cols: K P M B S W D G Y C
[163 147 164  72  72 152 180 168  78 162] = kilet
[133 143 130 193 193 125  95  97 175 127] = fimi
[148 139 153 104 112 154 100 117 110 159] = gib
[143 146 143 166 169 137  76  83 154 143] = vubu
[144 132 147  88  93 149 121 131  99 153] = botug
[128 130 130 145 150 133  78  91 140 134] = Bafa
[114 126 109 175 170 104 152 137 162 101] = lemi
down: [110 154] => Y
down: [100  76 121] => D
down: [144 128] => K
down: [117  83 131  91] => G

cols: H U E L J
[ 86 121  68 175 128] = Tega
[142 143 125 103 113] = kavu
[123 126 116 102 110] = tatu
down: [125 116] => E
down: [ 86 142] => H
down: [143 126] => U
down: [113 110] => J
down: [ 68 125] => E

cols: A Q Z N
[122 124 133 131] -> Menez
[129 118 121 126] -> non
[129 129 127 131] -> sel
[119  70 105 108] -> gil
[124 128 133 129] -> Pap
[126 129 121 124] -> kasos
[128 114 123 129] -> Fel
[120 126 125 127] -> Lebi
down: [126 128] => A
down: [118 129  70] => Q
down: [124 118 129  70 128 129] => Q
down: [127 105 133 121] => Z

cols: natev daf lateg Buf kol ragup bif tos zivak nimon
[127 111 119 180  89 124 115 116 145 166] -> Keze
[119 121 114 163 117 115 124 127  96 169] -> Kas
[115 109 119 178 110 112 131 135 109 154] -> Val
down: [124 115] => ragup
down: [119 115] => natev
down: [166 169] => nimon
down: [117 110] => kol
down: [145  96] => zivak

cols: Vaget Zisup Paku susiz fof mev borop
[155  62 152 155  93 155 150]  lam
[155  62 152 155 158 192  95]  Velam
[ 91  64  56  91  79  57 145]  Morit
down: [158  79] => fof
down: [152 152] => Paku

cols: gapiz bom fiv Tapad ber pib Kadis pozib lus dodiv
[107 107 106 105 105 112 115 134 103 107] : Kiga
[154  87 157  96  96  86  85  82 100  93] : lufut
[107 107 106 105 105 112 115 118 112 110] : Rafu
[166  93 170 104 105  57  59  82 110 102] : Guli
[118  81 113  75  74 130 146 191  69  80] : sakom
[ 73 126  73 120 119 141 130 118 117 121] : doga
down: [ 59 146] => Kadis
down: [104  75 120] => Tapad
down: [ 87 107  93  81 126] => bom

cols: V T X R F
[147  90 124 175  77] : Pomov
[161 126 160 148 125] : pebo
[161 126 160 148  87] : keb
[ 83 181 107 135 164] : Soko
[ 93 156 123 102 171] : ramaz
down: [175 148] => R
down: [148 135] => R
down: [147 161 161  83] => V

cols: bopod Tupu geb Punif
[ 68 138 138 114] = lesit
[118 153 117 118] = mun
[ 68 138 138 142] = Pesud
[ 77  67 132 112] = Lalu
down: [118 142] => Punif
down: [153 138] => Tupu
down: [118  68  77] => bopod
down: [142 112] => Punif
down: [ 68 118  68] => bopod
down: [138 153] => Tupu

cols: Bet gim vanum tet
[186 170 165 166] -> tefif
[124  81 146  98] -> Dapod
[ 98 142  99 119] -> ved
down: [146  99] => vanum

cols: sufo zurol fimuz lekag Zubip rov des
[183 115  83  55 140 168 152] : Dev
[145 131 109 100 137 139 126] : vulo
[163  96  73  76 144 162 154] : Fiz
down: [131  96] => zurol
down: [145 163] => sufo

cols: nobev vavu Toki Nomid lar lazef som Popad zufuz mibov
[155 145 124 121 141 136 115 141 120 140] -> zosu
[155 145 124 121 141 116 106 109 166 111] -> nusum
[133 143 135 129 106 133 128 146  92 142] -> lemum
[133 143 135 129 106 133 128 146 186 138] -> mugi
down: [124 124 135] => Toki
down: [136 116] => lazef
down: [128 128] => som

cols: Gipom teko pob ziru kili Zim tutem Papaz rego
[110  93 129 128  75 109 119 107 120] -> naf
[ 93 182 111 152  78 186 141 179 133] -> Tir
[131  58 123 110  96 101 129  72 144] -> Kuf
down: [141 129] => tutem
down: [152 110] => ziru
down: [ 93 182] => teko
down: [128 152] => ziru
down: [78 96] => kili

cols: zovil savof gabo fugot Tamen
[181 115 106 104 198] -> Zak
[ 76 142 118 169  72] -> Fup
[103 100 122  73 102] -> vovem
[103 148 115 179 106] -> mon
[ 76 142 115 180 105] -> tiri
down: [ 76 103 103  76] => zovil
down: [198  72] => Tamen
down: [148 142] => savof
down: [106 118 122] => gabo

cols: dolat fole Sep vize Reg bidig
[ 94 140 107 154 132 107] -> raniv
[118 133 120 125 117 116] -> Dela
[142  97 132 145  71 117] -> fana
[125 132 123 128 135 124] -> Sege
[146 119 137 146 142 123] -> Puvub
[154 144 132 111 136 136] -> lerit
[ 89 128 157 114 104 103] -> Buso
[114 135 141 121 156 111] -> rulo
[146  99  77 117 125 123] -> lipus
[128 123 130 134 135 129] -> Furav
[112 158 181 127 142  81] -> detef
down: [145 128 146 111 114 121 117] => vize
down: [119 144] => fole
down: [154 125 145 128 146 111 114 121 117 134] => vize
down: [120 132 123 137 132 157 141  77 130 181] => Sep

cols: muro pur Sor Kidak dipi Gibir pilu Rabu gub kud
[161 138 111 136 147 165 155 119 138 124]  Kob
[140 131 139 122 151 160 152 119 126 123]  gom
[ 97 117 183 110 146 103 120 119 100 151]  semez
[102 135 107 117 114 137 141 119 108  93]  rilot
[165 127 153 135 157 156 143 119 144 154]  mup
[ 96 133 107 114 114 131 138 119 104  93]  gilif
[ 95 125 132 119 116 101 116 119 105 123]  banap
[ 95 117 180 110 136 101 116 119 100 143]  bafe
[ 96 121 144 114 121 109 119 119 109 119]  Leg
down: [95 95 96] => muro
down: [114 116] => dipi
down: [151 146 114 157 114 116] => dipi
down: [117 135 127 133 125 117] => pur
down: [140  97 102 165  96  95  95  96] => muro
down: [141 143 138 116 116] => pilu
q: [102 135 107 117 114 137 141 119 108  93] => rilot

cols: papog pov Lofup tegof kap Mipig Bimob giriz
[ 92 126 135 133 146 143 143 139]  tave
[128 139 131 120 135 118 132 127]  mapir
[187 151 119 110  95  83 117  90]  Kirok
[130 120 133 130 129 134 122 138]  lari
down: [139 127] => giriz
down: [133 120 110] => tegof

cols: veg nitu Ral lofat lote
[127 144 150 143 129]  Zibom
[135 114 104 133 165]  mut
[113 146  68 123 133]  famev
[114 104 122 115 137]  zilif
down: [127 135] => veg
down: [135 113] => veg
down: [135 113 114] => veg
down: [144 114 146] => nitu
down: [143 133 123] => lofat
down: [114 146 104] => nitu
down: [114 146] => nitu

cols: Rutan sibi derog bavi volop
[130 129 130 128 126] : lef
[120 119 127 125 122] : vev
[110 140 187 162  83] : tesod
down: [130 127] => derog
down: [127 187] => derog
down: [122  83] => volop

cols: robu noru sen Limud rikav
[121 124  97 125 125] = Bofen
[106 110  69 121 119] = zeniz
[123 121 111 119 126] = Fena
down: [ 69 111] => sen
down: [97 69] => sen

cols: vuter Zole dil tad bute
[115 118 119 120 140] = tup
[162 182 136 161 123] = kiled
[200 172 177 177  63] = fek
down: [136 177] => dil
down: [115 162] => vuter
down: [161 177] => tad
down: [119 136] => dil

cols: pup Nufu fub larur Lurub
[116 139 116 133 144] : Keli
[112 148 121 130 131] : Riveg
[110 142 115 118 133] : nalu
[120 144 122 118 111] : sufu
[126 145 124 127 114] : bave
[116 139 116 149 144] : zoral
down: [110 120 126 116] => pup
down: [116 112] => pup
down: [121 115 122] => fub
down: [139 148 142 144 145] => Nufu
down: [118 118] => larur
down: [111 114 144] => Lurub
down: [133 111 114] => Lurub

cols: somu peli sab gopov difus dos
[183  80 168 158 131 181] : Firu
[183  80 168 179  88 133] : risi
[ 77 150 135  98 141  74] : pid
down: [158 179] => gopov
down: [168 168] => sab
down: [ 88 141] => difus

cols: doz Sisem levu salu pem
[130 131 120 129 121] : deg
[140 146 108 139  92] : gar
[105 107 115 113 124] : fuv
[ 81 140 137 122 125] : Zot
[ 74 113  99  73 129] : Mugam
down: [121  92 124] => pem
down: [146 107 140 113] => Sisem
down: [120 108] => levu
down: [140 105  81] => doz
down: [105  81] => doz

cols: Met Fif rinuk vedek merol rop fona
[151 161  93 166 107 191 123]  Sitag
[149 168  88 139 196 128 126]  zapek
[107  88  91 116 198 143 112]  zotal
[112  72  93 121 126 186 102]  Losu
[138 142 127 156  59 183 126]  Risu
[124  97  74 113 183 166 109]  paro
[117 138  92 173 183 167 119]  Ves
[107  94  81 140 173 178 108]  Sefev
[162 129 100  61 165 103 125]  nof
down: [168  88  72 142  97] => Fif
down: [ 72 142  97 138] => Fif

